Below are the code and all the weights of a small trained network. Each question names an input and a class and asks about switching units off, where a switched-off unit gives its printed mean instead of its output.

import numpy as np


def w(rows, s, z=0):
    codes = np.array(rows[::2]) - 128.0
    scale = np.full(codes.shape[1], s)
    scale[-1] = z or s
    return codes * scale


def norm(h):
    return h / np.sqrt((h * h).mean(-1, keepdims=True) + 1e-5)


def f(y):
    return np.maximum(y, 0)


def log_softmax(a):
    a = a - a.max(-1, keepdims=True)
    return a - np.log(np.exp(a).sum(-1, keepdims=True))


def net(x, mask):
    res = np.array(x, float).reshape(1, 6) / 4 @ E
    u = 0
    for l in range(4):
        y = f(norm(res) @ A[l][:, :-1].T + A[l][:, -1])
        res = res + np.where(mask[u : u + 7], y, B[l][:, -1]) @ B[l][:, :-1]
        u += 7
    return log_softmax(norm(res)[-1] @ U[:, :-1].T + U[:, -1])


A, B = {}, {}
E = w([
[13,182,89,56,126,185,167],'x0',
[195,117,147,195,158,181,53],'x1',
[122,174,19,110,199,50,187],'x2',
[143,241,185,147,164,108,221],'x3',
[176,107,140,24,73,159,169],'x4',
[104,210,254,151,30,157,120],'x5',
],0.0065)
A[0] = w([
[1,153,101,86,91,88,201,30],'L0N0',
[152,107,81,24,89,20,214,65],'L0N1',
[174,128,144,173,184,188,156,67],'L0N2',
[69,227,204,134,127,137,145,3],'L0N3',
[62,194,63,174,160,50,132,52],'L0N4',
[49,186,113,61,162,181,91,132],'L0N5',
[80,245,142,102,105,192,167,78],'L0N6',
],0.0075,0.0051)
B[0] = w([
[230,11,139,242,191,186,114,231],'L0N0',
[162,93,73,108,112,136,251,238],'L0N1',
[123,121,130,252,172,203,153,159],'L0N2',
[95,191,254,61,105,106,106,223],'L0N3',
[136,217,12,123,125,35,29,234],'L0N4',
[98,92,114,48,22,89,199,243],'L0N5',
[103,236,171,18,117,26,163,255],'L0N6',
],0.007,0.0038)
A[1] = w([
[1,77,119,161,51,42,57,129],'L1N0',
[119,54,135,191,151,109,160,4],'L1N1',
[117,134,92,149,128,78,141,7],'L1N2',
[201,52,96,161,151,129,51,80],'L1N3',
[133,114,94,157,177,88,185,18],'L1N4',
[139,150,80,161,146,79,129,116],'L1N5',
[45,69,81,116,32,152,140,42],'L1N6',
],0.009,0.0025)
B[1] = w([
[84,51,185,18,226,155,50,255],'L1N0',
[134,212,132,134,156,115,175,163],'L1N1',
[167,254,238,34,140,112,81,166],'L1N2',
[66,63,156,127,155,234,96,236],'L1N3',
[230,124,190,168,159,59,135,188],'L1N4',
[135,240,163,92,127,181,121,202],'L1N5',
[220,122,153,135,176,239,155,211],'L1N6',
],0.0091,0.0056)
A[2] = w([
[103,102,5,97,143,159,139,23],'L2N0',
[143,117,123,65,141,161,97,73],'L2N1',
[117,97,99,178,87,148,64,52],'L2N2',
[156,117,158,139,73,87,107,21],'L2N3',
[94,141,55,117,205,64,117,17],'L2N4',
[59,178,150,113,104,105,154,4],'L2N5',
[175,102,133,126,147,92,180,48],'L2N6',
],0.013,0.0026)
B[2] = w([
[242,150,235,163,81,81,217,195],'L2N0',
[122,132,184,192,105,121,233,255],'L2N1',
[79,147,121,51,101,179,181,168],'L2N2',
[176,99,121,227,77,164,50,152],'L2N3',
[122,203,203,138,101,90,90,201],'L2N4',
[109,188,51,2,73,171,50,216],'L2N5',
[135,67,149,127,174,119,186,192],'L2N6',
],0.0084,0.0055)
A[3] = w([
[47,38,111,82,176,178,88,49],'L3N0',
[75,139,98,140,179,7,123,64],'L3N1',
[143,95,135,168,250,103,137,127],'L3N2',
[99,195,51,79,179,2,148,253],'L3N3',
[85,175,207,83,92,180,110,146],'L3N4',
[116,81,147,57,93,87,46,89],'L3N5',
[48,120,119,58,77,117,185,122],'L3N6',
],0.01,0.0026)
B[3] = w([
[73,113,92,66,177,164,164,194],'L3N0',
[159,142,232,127,62,44,139,150],'L3N1',
[121,231,75,147,192,109,128,183],'L3N2',
[47,45,142,90,2,204,73,210],'L3N3',
[161,122,122,217,93,43,98,254],'L3N4',
[137,212,181,126,159,200,151,171],'L3N5',
[131,123,23,155,249,36,154,172],'L3N6',
],0.0096,0.0099)
U = w([
[173,65,158,224,44,157,98,126],'0',
[101,70,56,118,114,128,76,2],'1',
[173,88,138,105,132,103,248,152],'2',
[70,65,44,170,101,111,107,16],'3',
[58,34,158,119,163,236,98,174],'4',
[61,109,5,70,94,88,166,103],'5',
[98,207,161,87,50,55,73,178],'6',
[138,167,131,196,219,142,97,120],'7',
],0.018,0.0076)

Each question gives the input, the list of numbers given to net, and the class t.
The units are the neurons (one row each of A and B). Each row of codes is followed by its name. A weight is (code - 128) times the scale printed after its matrix; where a second scale follows, it is the last column's (A, B and U).
mask holds one flag per neuron, layer by layer. A switched-off neuron (its flag False) gives its mean, the last column of its row in B, instead of its output. The means were averaged over made-up inputs and are rounded, as every weight is.
A unit's drop is (log p(t) with every unit on - log p(t) with that unit switched off) / (log p(t) with every unit on - log p(t) with every unit switched off).
The circuit of an input: a set's keep is (log p(t) with only the set's units on - log p(t) with every unit switched off) / (log p(t) with every unit on - log p(t) with every unit switched off). Starting from the 12 units with the biggest drops (on a tie, the unit counted first), units are removed one at a time, each time the one whose removal leaves the highest keep (on an exact tie, the one counted first), for as long as the keep stays at least 0.8.
circuit, biggest first: the units of the circuit, biggest drop first
k most important neurons: the k neurons with the biggest drops, biggest first
k most important neurons of layer l: the k neurons of layer l with the biggest drops, biggest first
drop when u is switched off: that unit's drop, to one decimal
input [-6,-3,-3,0,8,1], class 0: circuit, biggest first => L2N3, L1N0
input [4,-8,2,-3,2,8], class 5: circuit, biggest first => L3N6
input [-2,-1,4,-8,-6,1], class 4: 4 most important neurons => L1N0, L1N3, L3N0, L0N6
input [-2,-8,-6,-3,-4,-8], class 7: circuit, biggest first => L3N2, L0N5
input [-7,4,-7,8,4,-3], class 7: 3 most important neurons => L3N3, L0N2, L3N2
input [6,-4,-5,8,-2,-4], class 5: 3 most important neurons => L3N6, L0N5, L0N0
input [1,-2,7,4,3,-5], class 6: 2 most important neurons => L0N4, L2N4
input [5,-8,-7,-1,0,2], class 2: 2 most important neurons of layer 0 => L0N0, L0N6
input [-6,-8,-8,4,4,2], class 0: 2 most important neurons => L2N3, L0N6
input [-8,7,-2,6,7,-2], class 7: 2 most important neurons of layer 3 => L3N3, L3N2
input [-3,-3,-5,0,-7,-1], class 4: 2 most important neurons of layer 3 => L3N0, L3N6
input [-8,0,1,0,-7,6], class 7: 3 most important neurons => L3N3, L2N5, L3N2
input [5,5,-6,-6,7,2], class 0: 2 most important neurons of layer 1 => L1N6, L1N3
input [-5,8,-5,1,-1,-4], class 4: circuit, biggest first => L1N3
input [-8,5,-3,7,6,-7], class 7: 2 most important neurons of layer 3 => L3N2, L3N3
input [6,3,0,-4,6,5], class 2: 3 most important neurons => L1N6, L3N6, L0N5
input [1,4,4,-5,3,-7], class 2: drop when L2N0 is switched off => 0.7
input [-2,2,6,-8,2,7], class 4: drop when L1N5 is switched off => 0.0
input [8,6,3,4,-1,-3], class 6: drop when L2N4 is switched off => 0.1
input [-8,1,-3,-2,-3,3], class 4: most important neuron => L1N3
